B =
|  3.20 | -0.45 |  2.77 | -1.29 | -0.70 | -1.81 | -1.10 |  2.03 | -2.02 | -0.61 |  4.31 | -1.17 |  4.58 |  1.44 | -3.17 |  1.96 |
| -0.20 |  0.66 |  0.03 |  0.13 | -1.97 |  0.03 |  0.92 | -0.06 |  6.05 |  1.12 | -1.46 |  1.71 |  0.05 | -0.56 | -1.05 | -1.10 |
|  0.04 | -0.35 | -1.70 |  0.85 |  1.72 | -2.49 | -2.41 | -0.50 | -0.26 | -3.64 |  3.16 |  0.96 | -2.63 |  0.49 |  0.02 | -1.76 |
|  3.20 | -0.43 |  2.78 | -1.32 | -0.76 | -1.82 | -1.11 |  2.03 | -2.04 | -0.55 |  4.27 | -1.15 |  4.61 |  1.41 | -3.14 |  1.97 |
| -0.37 |  0.63 | -0.46 |  0.36 | -1.41 | -0.34 |  0.45 | -0.27 |  5.55 |  0.44 | -1.08 |  1.84 | -0.76 | -0.54 | -0.73 | -1.45 |
|  3.04 | -0.39 |  2.72 | -1.29 | -0.78 | -1.69 | -1.02 |  1.95 | -1.63 | -0.47 |  4.05 | -1.08 |  4.44 |  1.36 | -3.04 |  1.82 |
Rows and columns are counted from 1.
(1, 1) => 3.20
(3, 1) => 0.04
(3, 10) => -3.64
(4, 8) => 2.03
(6, 11) => 4.05
(6, 13) => 4.44
(5, 11) => -1.08
(4, 7) => -1.11
(4, 16) => 1.97
(1, 13) => 4.58
(3, 14) => 0.49
(4, 15) => -3.14
(3, 5) => 1.72
(2, 5) => -1.97
(6, 6) => -1.69
(3, 13) => -2.63
(5, 4) => 0.36
(6, 14) => 1.36
(6, 1) => 3.04
(5, 7) => 0.45
(5, 5) => -1.41
(5, 9) => 5.55
(3, 7) => -2.41
(4, 12) => -1.15
(4, 6) => -1.82
(1, 8) => 2.03
(4, 4) => -1.32
(2, 7) => 0.92
(2, 15) => -1.05
(1, 2) => -0.45
(2, 13) => 0.05
(2, 2) => 0.66

arr = [[-674, 313, -340, -445], [-46, 407, 732, -811]]
Rows and columns are counted from 1.
(1, 1) = -674
(1, 2) = 313
(2, 4) = -811
(2, 3) = 732

data = [[169, 78, 195, 81, 40, 122, 133, 33, 91, 43], [137, 78, 121, 81, 48, 118, 123, 60, 95, 64], [150, 82, 136, 103, 50, 96, 136, 17, 95, 68], [156, 65, 151, 125, 31, 100, 139, 29, 54, 55]]
Rows and columns are counted from 1.
(1, 1) -> 169
(3, 2) -> 82
(1, 9) -> 91
(4, 9) -> 54
(4, 2) -> 65
(2, 5) -> 48
(3, 7) -> 136
(2, 3) -> 121
(1, 2) -> 78
(1, 3) -> 195
(4, 7) -> 139
(2, 10) -> 64
(4, 6) -> 100
(1, 10) -> 43
(3, 9) -> 95
(3, 5) -> 50
(2, 9) -> 95

M =
4288  6547  4711  3832  6198
6131  1692  4975  7008  2168
6050  1791  5019  6962  2303
3629  8050  4633  2749  7465
6060  1865  5060  6967  2424
5006  5109  4963  4518  5032
5161  4211  4969  5320  4388
4839  5015  4869  4812  4999
3848  7147  4517  3409  6675
3300  9669  4779  1710  8895
5978  1867  5101  6864  2444
Rows and columns are counted from 1.
row 1 col 1 => 4288
row 1 col 5 => 6198
row 11 col 4 => 6864
row 7 col 4 => 5320
row 7 col 2 => 4211
row 4 col 4 => 2749
row 10 col 5 => 8895
row 4 col 3 => 4633
row 2 col 3 => 4975
row 11 col 2 => 1867
row 9 col 5 => 6675
row 4 col 1 => 3629
row 3 col 2 => 1791
row 1 col 2 => 6547
row 8 col 1 => 4839
row 3 col 4 => 6962
row 6 col 4 => 4518
row 5 col 2 => 1865
row 7 col 3 => 4969
row 9 col 2 => 7147
row 5 col 5 => 2424
row 2 col 4 => 7008

A =
[[46 62 49 52 63 34 47 44 49 48]
 [47 67 55 53 79 42 50 50 45 52]
 [47 65 49 51 79 34 47 45 50 50]
 [46 62 49 51 30 33 46 44 48 48]
 [46 57 50 57 54 42 44 57 37 51]
 [46 65 51 52 79 35 47 45 49 50]
 [46 66 56 54 54 42 49 52 43 52]
 [45 56 49 57 56 42 45 56 37 49]
 [45 55 45 55 17 35 43 51 40 48]
 [46 61 48 52 82 33 46 44 49 48]]
Indices start at 1.
(1, 1): 46
(10, 1): 46
(9, 2): 55
(2, 2): 67
(4, 9): 48
(9, 9): 40
(8, 7): 45
(2, 3): 55
(9, 7): 43
(3, 5): 79
(7, 2): 66
(1, 7): 47
(4, 4): 51
(7, 1): 46
(6, 10): 50
(1, 10): 48
(7, 4): 54
(1, 3): 49
(8, 9): 37
(7, 10): 52
(10, 3): 48
(7, 5): 54
(8, 10): 49
(5, 9): 37
(3, 9): 50
(4, 1): 46
(7, 8): 52
(5, 8): 57
(3, 7): 47
(2, 4): 53
(6, 4): 52
(8, 5): 56
(8, 6): 42

grid =
[[-0.157 -0.272 -0.268 -0.167  0.203 -0.064  0.029 -0.262  0.163 -0.057
  -0.094 -0.209 -0.227]
 [ 0.137  0.083 -0.164 -0.185 -0.063  0.046  0.092 -0.063  0.142  0.071
  -0.209 -0.089  0.223]
 [-0.054  0.023  0.034 -0.261 -0.010  0.221  0.220  0.140 -0.202  0.048
  -0.002 -0.056 -0.140]
 [ 0.107 -0.149 -0.237 -0.306 -0.143  0.035  0.216 -0.255  0.179  0.028
  -0.200  0.161 -0.042]
 [-0.159  0.118  0.128 -0.257  0.045 -0.026 -0.061 -0.201  0.010 -0.203
  -0.260  0.074  0.152]
 [-0.169 -0.201 -0.234  0.062 -0.119 -0.207 -0.136 -0.038 -0.116 -0.277
  -0.037 -0.285 -0.304]
 [ 0.217  0.046  0.159 -0.166 -0.180  0.045 -0.004  0.188  0.161  0.193
   0.049 -0.066 -0.035]
 [ 0.236  0.193 -0.217  0.087  0.187  0.232 -0.052 -0.028 -0.107  0.035
  -0.248  0.008 -0.070]
 [ 0.080 -0.019 -0.270  0.081  0.187 -0.268  0.146 -0.285  0.205 -0.005
  -0.042  0.002 -0.163]
 [-0.292 -0.008 -0.077  0.044 -0.295 -0.086 -0.297 -0.105 -0.154  0.107
   0.099  0.184 -0.197]]
Indices start at 1.
(1, 1)	-0.157
(6, 10)	-0.277
(6, 8)	-0.038
(9, 10)	-0.005
(10, 4)	0.044
(2, 2)	0.083
(5, 13)	0.152
(7, 7)	-0.004
(2, 1)	0.137
(7, 4)	-0.166
(10, 9)	-0.154
(10, 11)	0.099
(7, 3)	0.159
(5, 8)	-0.201
(6, 9)	-0.116
(4, 8)	-0.255
(5, 6)	-0.026
(5, 4)	-0.257
(10, 6)	-0.086
(1, 13)	-0.227
(4, 12)	0.161
(4, 13)	-0.042
(8, 11)	-0.248
(8, 1)	0.236
(3, 6)	0.221
(1, 4)	-0.167
(7, 2)	0.046
(1, 11)	-0.094
(3, 5)	-0.010
(8, 8)	-0.028
(4, 5)	-0.143
(1, 12)	-0.209
(8, 12)	0.008
(8, 10)	0.035
(9, 6)	-0.268
(5, 11)	-0.260
